[-5.19  2.71 -4.71  2.40  6.55 -1.34] = <31>
[ 0.43  0.61 -1.37 -9.05  2.75 -2.02] = <104>
[ 2.75  0.43 -9.05 -1.37  0.61 -2.03] = <9>
perm: [-1.34  6.55  2.40 -4.71  2.71 -5.19] : <31>
perm: [-1.37 -2.02 -9.05  0.43  0.61  2.75] : <104>

[ 0.00  0.93  0.02  1.37 -1.04  1.00  0.11 -0.11  1.65 -2.90  1.54  0.79
  1.30]  <90>
[-0.01 -2.21  0.02 -0.68 -2.04 -1.93 -0.68 -0.36  1.22  1.53 -0.55  3.02
 -0.63]  <213>
[-0.03  1.79  0.00  1.23  0.49  1.75 -0.17  0.01  0.87 -0.57  0.80  0.06
  0.58]  <101>
[ 0.01 -1.22  0.03 -0.63 -0.54 -0.97 -0.07  0.58 -1.97  3.06 -0.67 -0.74
 -0.61]  <98>
[ 0.00 -0.14  0.00 -0.80  2.25 -0.27 -0.06 -0.14 -0.21  2.82 -0.95  0.53
 -0.75]  <6>
[-0.05 -0.01  0.02  0.75 -7.98  0.20  0.28  1.07  1.05  0.93  0.87  0.06
  0.67]  <40>
[ 0.01 -1.22  0.03 -0.63 -0.54 -0.97 -0.07  0.58 -1.97 -1.19  1.03  1.15
  0.89]  <198>
[ 0.00  0.54 -0.05  0.18 -0.51  0.42  1.06  1.84 -3.79  0.42  0.11 -6.67
  0.17]  <76>
[-0.02  0.67 -0.05  0.30  0.01  0.54  0.68  1.34 -1.23  0.66  0.27 -2.91
  0.28]  <18>
[ 0.03 -0.74  0.17 -0.33 -1.47 -0.64 -0.26 -0.14 -1.26  1.45 -0.29  0.04
 -0.34]  <49>
[-0.03  1.79  0.00  1.23  0.49  1.75  0.58  0.34  1.82 -1.96  1.22  0.36
  1.15]  <169>
[-0.02 -2.11  0.03 -0.78 -1.20 -1.80 -0.65 -0.50  0.77  2.12 -0.70  2.75
 -0.74]  <174>
perm: [-0.05  1.84  0.42  0.54  1.06 -0.51 -6.67  0.18 -3.79  0.00  0.11  0.17
  0.42] : <76>
perm: [ 2.12 -0.70  2.75 -0.74 -0.02 -2.11  0.03 -0.78 -1.20 -1.80 -0.65 -0.50
  0.77] : <174>

[1.54 1.38 3.01 3.87 3.47 4.16] : <150>
[ 0.35 -1.36  0.20 -1.67  2.69 -2.85] : <85>
[3.87 4.16 1.54 1.38 3.01 3.47] : <121>
[ 0.35 -2.66 -1.35  4.84  0.20 -1.67] : <156>
[-1.67 -2.67 -1.35  4.84  0.20  0.35] : <139>
[1.38 3.87 4.16 3.48 1.54 3.01] : <27>
[-0.06  2.60  5.03  4.57  1.54  3.01] : <63>
[ 4.57  3.01  1.54  5.03  2.60 -0.07] : <47>
perm: [-1.35  0.20 -1.67 -2.67  0.35  4.84] : <139>
perm: [-1.67  0.20  4.84 -1.35 -2.66  0.35] : <156>
perm: [ 3.01 -0.06  2.60  5.03  4.57  1.54] : <63>
perm: [3.01 1.54 3.48 4.16 3.87 1.38] : <27>
perm: [3.87 3.01 3.48 4.16 1.54 1.38] : <27>

[ 0.88 -0.05  3.93  2.78  3.15 -4.16 -2.78] = <75>
[ 4.05 -5.49  1.22  0.78  1.00 -0.95 -1.79] = <11>
[ 1.68  1.09  2.93 -0.36  1.44 -1.82 -1.31] = <54>
[ 3.81  0.46  1.85  5.45  2.25 -2.91 -2.62] = <77>
[-5.48 -0.95  0.78 -1.79  4.05  1.00  1.22] = <68>
[-5.26 -2.58 -1.52 -0.11 -0.29  0.11  0.90] = <124>
[-1.65 -0.44 -1.90 -3.66 -3.63  1.67  1.66] = <106>
[ 9.10  2.78  2.41  4.75  0.36 -2.61 -3.12] = <175>
[-4.52 -0.84 -4.43 -5.05 -2.72  5.30  4.03] = <109>
perm: [ 3.93  2.78  3.15 -4.16 -2.78  0.88 -0.05] : <75>
perm: [ 0.36 -2.61 -3.12  9.10  2.78  2.41  4.75] : <175>
perm: [-0.95  0.78 -1.79  4.05  1.00  1.22 -5.48] : <68>

